Each row is followed by one of two labels, saying whether the row has a hidden trait. Each part has a new trait and two new labels.
In the rows, zero is written as 128.
[114 138 104 143 126 128 106 132 149 125 135 135 128 129 145 111 136 123
 162 114 136 125 137 175 116 127 178 165 112  92 123 110 136 127 104 146
 166 120 151 132 130 118 152   1  79 125  96 131 131 106 124 148 127 157
 151 121 255  98 126 119 116 102 149 107 173 172  85] : qp
[123 131  95 133 133 127 113 136 169 126 138 127 126 127 153  97 125 105
 169 122 130 154 123 164 109 117 158 165 120 101 127 113 147 127 117 160
 162 126 156 135 132 115 141   9  65 111  64 129 133 142 129 145 134 163
 146 133 221  88 139 123 114 102 110 111 162 170 103] : rp
[127 129 102 131 141 129 110 110 200 128 139 126 112 131 196 103 109 116
 176 131 130 136 115 160 102 105 150 126  98  99 128 103 158 123 121 157
 184 133 131 127 133 114 144  69 117 117 129 133 135 126 131 143 132 132
 159 131 134 126 130 119 120 112 133 110 157 142 129] : qp
[111 133 112 132 125 139 111 144 119 129 127 117 128 131 205 105 134 134
 138 127 129 152 117 146 130 120 161 108 117  95 119 111 145 131 124 123
 172 139 178 123 131 118 160  71 139 119 109 124 126 138 115 141 137 167
 141 123 178  95 134 120 121 114 117 102 146 142 101] : rp
[121 129  99 134 132 124 119 131 148 124 136 119 132 124 151 102 133 115
 149 116 125 157 126 179 112 121 137 163 121 108 117 122 146 124 117 153
 149 134 146 131 130 116 141  33  80 111  71 128 132 141 128 142 142 164
 131 132 255  92 137 126 113  96 102 111 169 169 110] : rp
[121 128  97 136 133 124 113 128 149 126 137 115 129 125 153  99 128 117
 166 120 125 160 125 162 114 122 137 158 121 117 122 113 150 123 121 152
 164 133 144 129 129 115 140  44 103 112  84 129 133 140 128 141 143 156
 139 131 218 104 138 126 117 101  99 115 160 166 115] : rp
[128 129 105 131 127 123 107 136 182 131 141 130 112 129 149  89 123 100
 180 127 133 156 122 160 105 116 157 176 119 100 129 117 149 129 117 156
 166 122 158 134 132 114 148  20  80 111  90 129 135 139 129 144 129 156
 157 134 185  79 138 123 115 100 104 117 144 157 120] : rp
[122 137 102 133 131 127 110 121 106 127 123 105 121 131 175 109 138 140
 143 125 121 138 108 150 123 113 152 132 116 112 121  96 145 128 127 126
 162 130 174 118 130 119 152  79  80 127 125 126 136 120 124 144 146 147
 153 112 164 126 124 126 118 123 124 114 145 153 117] : qp
[121 131  93 128 129 131 116 138 162 124 139 128 132 127 162  98 124 105
 169 120 130 155 124 166 110 118 153 153 120 107 127 115 150 123 120 162
 169 130 153 134 132 115 143  16 103 111  94 129 130 142 131 151 134 162
 142 132 218  91 138 124 113  94 110 105 167 162 100] : rp
[121 134 101 142 137 120 107 114 167 123 137 125 128 127 144 117 132 122
 168 113 132 135 132 181 108 123 155 148 109 103 123 107 138 121 105 148
 170 125 128 131 130 118 147   1  84 123  88 132 133 109 128 144 136 155
 148 123 255 113 123 125 112 102 149 109 172 146 107] : qp
[113 135 113 133 120 132 106 147 114 128 127 115 132 130 192 107 146 134
 140 123 129 152 117 157 135 126 167 123 116  91 121 107 139 131 121 122
 160 132 187 124 132 120 160  46 129 119  92 123 129 136 118 144 140 172
 152 122 213  87 131 125 118 110 125 104 138 151  96] : qp
[124 126 111 140 137 117 118 122 137 127 135 125 112 125 132 109 139 124
 158 118 126 161 122 164 106 119 124 185 122 105 110 115 135 133 109 136
 165 137 156 131 129 116 156  44  22 115  36 129 136 135 120 143 146 164
 140 133 252  71 132 127 113  93 113 120 162 162 138] : rp
[126 133 100 130 137 133 110 121 189 126 139 134 117 129 204 104 121 111
 153 126 132 144 120 167  97 106 150 127 114  89 125 110 147 130 111 160
 181 132 153 133 133 115 148  21  73 117 106 131 134 133 128 149 134 154
 160 133 169  92 134 121 113  96 137 107 167 160 115] : qp
[106 143  98 140 123 138 107 134 126 122 130 132 136 131 184 117 132 125
 154 119 132 121 134 171 116 125 173 118 116  90 123 116 144 127 111 150
 168 125 160 130 130 118 147   1  99 130 123 129 128 107 125 148 125 154
 141 118 255 108 131 117 119 108 144 105 180 178  77] : qp
[117 141 104 141 128 136 105 115 112 127 126 125 111 134 197 113 136 132
 157 127 127 127 118 150 110 110 169 133 113  88 115 105 136 138 114 144
 180 128 181 124 128 118 153  58  37 132 113 131 137 110 121 146 131 141
 160 115 200 105 126 121 120 110 140 116 163 174 121] : qp
[115 140 103 138 124 137  98 122 133 129 130 131 113 135 186 107 127 122
 163 130 130 121 122 138 113 116 177 133 112  89 122 109 143 134 124 149
 173 123 172 126 129 118 156  57  70 133 129 132 135 112 123 147 122 144
 158 115 177 111 129 115 123 117 137 114 156 165 114] : qp
[122 132  84 140 142 122 114 110 169 122 135 128 128 127 165 114 130 129
 161 114 130 135 125 180 106 117 144 134 107 105 121 104 141 121  95 147
 178 132 126 125 132 117 146   1  79 122  98 132 134 112 129 144 146 153
 152 126 237 111 123 128 108 104 150 111 181 153 109] : qp
[121 140 102 138 130 128 113 122  95 124 124 109 126 131 188 116 146 141
 143 120 121 139 110 152 120 113 149 131 116 106 116  98 134 129 119 161
 171 131 184 121 129 121 154  58  56 127  99 126 137 117 124 146 128 149
 157 112 218 114 124 130 116 113 133 115 158 159 108] : qp
[122 129 100 135 131 124 120 131 154 125 137 121 128 125 140 108 134 114
 164 118 127 159 125 160 110 122 146 176 125 107 121 123 144 126 117 157
 159 131 155 132 130 116 143  28  72 112  63 128 133 139 127 145 141 166
 143 132 252  86 137 126 113  94 107 113 170 164 110] : rp
[118 137 113 130 121 128 113 145 111 128 126 111 131 129 177 109 147 137
 144 120 127 149 114 161 132 121 162 131 120  97 123 101 136 129 122 122
 160 130 186 123 130 120 156  42 113 120  90 123 131 130 118 145 143 168
 151 118 214  91 130 128 116 107 125 106 145 150 109] : qp

[114 128 145 155 122 130 130 125 178  98 130 131 119 106  75 156 131 100
 140 132 130 132 162 119 125 172 135 248 132 115 171 227 118  79 128   1
 131 130 143 115 102 125 125 129 110 129 124 141 120 136 133 152 130 136
 154 126 150 129 154 132 124 131 130 114 145 123 132   1 129 130 135 135
 198  98 126 138  95 132  90 126 110 135 131 158 121 104 141 114 143 119
 132 104  91 138  84 126 130 126 128 128 125 137 138 125  74 123 136 130
 128 143 113 108 162 125 127 130 131 118 134 122  95 127 141 147 123 122
 127 127 105 152 135 125 209  82 131 130 118 116 120 140 130 230 120 131
 134 115] : [81]
[114 128 139 144 119 137 128 120 146 109 133 150 122 105  99 143 124 118
 151 127 131 130 153 131 116 153 131 205 133 118 157 213 123  79 127  66
 126 131 143 111 102 124 124 120 118 129 126 149 121 133 133 144 131 141
 183 130 142 132 173 133 123 130 127 119 179 124 129   1 124 130 133 133
 218 120 122 134  98 130  98 132 116 136 132 157 112 111 144 121 130 118
 139  95  90 148 107 125 130 119 132 125 114 130 129 123  77 112 120 129
 126 144 120 108 152 124 125 134 130 105 133 128  94 130 134 136 133 121
 128 122  97 136 158 128 171  98 123 126 117 127 141 143 134 200  81 134
 147 103] : [80]
[110 130 130 120 134 121 137 117  59 148 128 153 135 120 160 127 121 122
 138  98 131 125 130 115 132  96 124 180 133 141 136 160 135 175 127 209
 131 123  99 132 101 117 125 126 107 119 137 152 137 128 132 136 133 176
 140 130 130 135 173 132 129 126 122 131 197 155 130 120 122 129 125 117
 143 157 129  88 164 115 126 132 143 121 141 155 143 102 155 131 186 129
 146 123 123 140 137 128 139 116 134 144 120 119 128 124  87 121 124 101
 136 127 125 127 141 118 122 131 131 135 131 109 132 130 137 109 139 127
 118 151 113 179 139 122 167 133 125 124 128 135 111 153 110 194  87 122
 134 110] : [81]
[101 130 133 134 136 121 132 120  77 133 125 136 125 123 150 134 116 115
 126 116 129 130 140 128 146  50 123 201 128 127 130 154 125  94 124 222
 132 120 102 139  98 120 130 131 125 118 131 161 129 118 125 159 124 169
 120 132 121 132 144 128 126 145 147 127 150 151 130 126 130 130 132 124
 112 158 133 126 178 141 123 116 115 141 140 139 154 125 141 119 161 135
 137 129 112 131 133 136 135 121 128 132 118 127 127 125  81 107 112 119
 132 125 128 117 136 121 120 123 128  95 132 106 145 133 138 130 136 134
 120 155 121 157 119 119 163  60 109 136 127 126 104 153 123 177  81 114
 137 125] : [80]
[114 123 139 168 125 122 137 121 208  96 119 135 128 122 147 149 125 135
 142 102 134 135 153 109 127  90 119 255 136 123 139 215 119 163 127 222
 149 105 131 126  89 121 108 127 124 127 126 149 133 119 133 151 129 147
  74 110 150 131 192 125 112 120 159 120 188 131 124 199 119 128 127  99
 156 151 126 115 141 170 101 125 147 135 152 178  87 120 138 109 175 133
 126  92 119 154  96 146 148 114 132 140 139 135 133 138 104 100 153 124
 124 126 130 114 129 124 121 134 135  65 128 125 127 136 137 114 135 129
 125 146 177 194 182 118 175  99 125 122 131 128 137 147 140 178  93 112
 121 117] : [81]
[111 136 132 116 127 142 126 127  48 156 133 144 136 103 138 127 129 120
 131 152 131 127 153 141 126  53 141 117 136 127 148 255 136 144 122 188
 121 144 121 112 106 116 119 112 118 125 139 121 137 128 117 130 126 146
  98 129 146 146 171 131 125 128 139 128 187 129 140   1 118 130 124 134
 137 131 129 126 114 108  94 133 128 135 126 135 134 114 112 110 124 121
 136 124 103 158 144 140 127 126 121 132 115 124 130 134  81 133 127 122
 127 132 133 111 140 123 127 127 128  88 132 124 110 123 119 151 129 123
 123 132 100 173 144 117 163  78 140 125 121 133 133 141 140 142  83 130
 167 123] : [81]
[109 136 134  96 139 123 142 115 118 108 140 145 141 116 147 128 129 120
 144 114 131 126 129 140 124 132 128 141 128 138 142 171 137 164 125 255
 131 136 112 142  99 121 100 117 103 130 136 147 124 131 129 137 130 155
 128 148 136 130 192 130 116 134 147 145 181 146 137  80 126 129 135 116
 132 143 120 110 153  99  98 132 116 134 144 149 133 108 164 140 155 123
 150 132  97 134 150 124 134 110 135 137 104 123 129 139 127 117 136 111
 134 119 142 117 145 121 124 130 129 115 131 104 115 130 126 110 118 126
 111 163 103 171 142 121 151 145 141 126 133 128 115 150 117 186  66 117
 149 115] : [81]
[113 131 123 138 127 134 124 127  95 163 121 154 121 112 127 135 119 129
 145 109 127 133 152 104 121  96 153 158 133 112 138 161 110  79 122  80
 125 132 127 117  94 121 142 117 122 128 139 144 122 132 129 150 131 138
 122 134 130 136 106 133 128 121 106 121 159 125 118   1 124 130 138 134
 170 135 124 126 121 157 116 142 140 120 143 149  96 103 112 120 162 124
 135 127 127 153 169 131 125 124 130 118 105 132 119 121  57 125 104 110
 131 153 109 119 147 124 124 124 127 109 131 118 111 127 127 120 145 129
 122 117  90 127 119 105 138  98 105 127 122 153 128 136 134 170  97 129
 163  91] : [80]
[114 133 137 154 125 143 139 127 146 131 130 147 134 119 145 122 125 124
 134 173 132 129 145 169 128  47 126 151 131 114 147 253 124 159 123 215
 134 140 125 122  91 116 121 118 116 125 137 136 134 123 116 136 124 132
  54 122 165 143 198 128 120 128 188 126 255 123 139  23 121 130 121 123
 128 128 121 122 136 142 105 133 128 142 141 147 121 129 131 113 132 116
 130 124 104 143 122 138 138 125 126 131 140 137 130 145 119 123 144 110
 133 124 138 119 137 126 123 134 128  77 131 103 127 126 127 139 133 126
 122 143 139 177 114 131 176  65 146 132 126 121 134 135 138 144  61 120
 149 122] : [81]
[114 125 135 156 132 127 122 142 101  83 133 144 129 123 118 139 121 145
 129 132 129 131 140  93 141 204 142 187 134 131 148 185 123 134 128 137
 131 127 141 130 103 125 112 110 102 115 123 137 151 132 144 129 132 135
 140 124 139 132 194 124 121  93 122 134 197 112 132 129 117 127 131 115
 170 144 130 114 102 138 108 109 143 143 139 151 124 103 137 124 141 121
 133 107  95 168  91 139 136 125 128 144 130 133 125 140  87 110 132 119
 124 133 120 127 141 121 126 127 127  90 128 131 132 137 137 141 143 124
 134 134 153 159 176 122 171 154 149 116 130 143 143 155 129 156 116 128
 133 129] : [81]
[107 126 137 116 139 124 133 120  54  95 135 144 134 122 151 137 134 134
 149 105 132 130 129 103 133  97  96 193 130 135 152 190 133 164 127 252
 138 120 119 137  94 119 113 133 105 124 136 161 131 128 139 138 127 162
 141 133 142 127 208 128 119 139 148 131 184 150 136 140 121 124 130 109
 151 138 125 113 148 121 110 131 132 124 136 157 121 112 164 147 164 127
 145 109 120 154 117 136 139 108 135 144 121 130 133 135 119 115 137 133
 133 121 142 113 142 122 119 135 127 112 129 104 114 130 133 114 115 128
 119 164 140 177 133 123 144 102 147 123 122 125 123 142 127 194  71 120
 130 128] : [80]
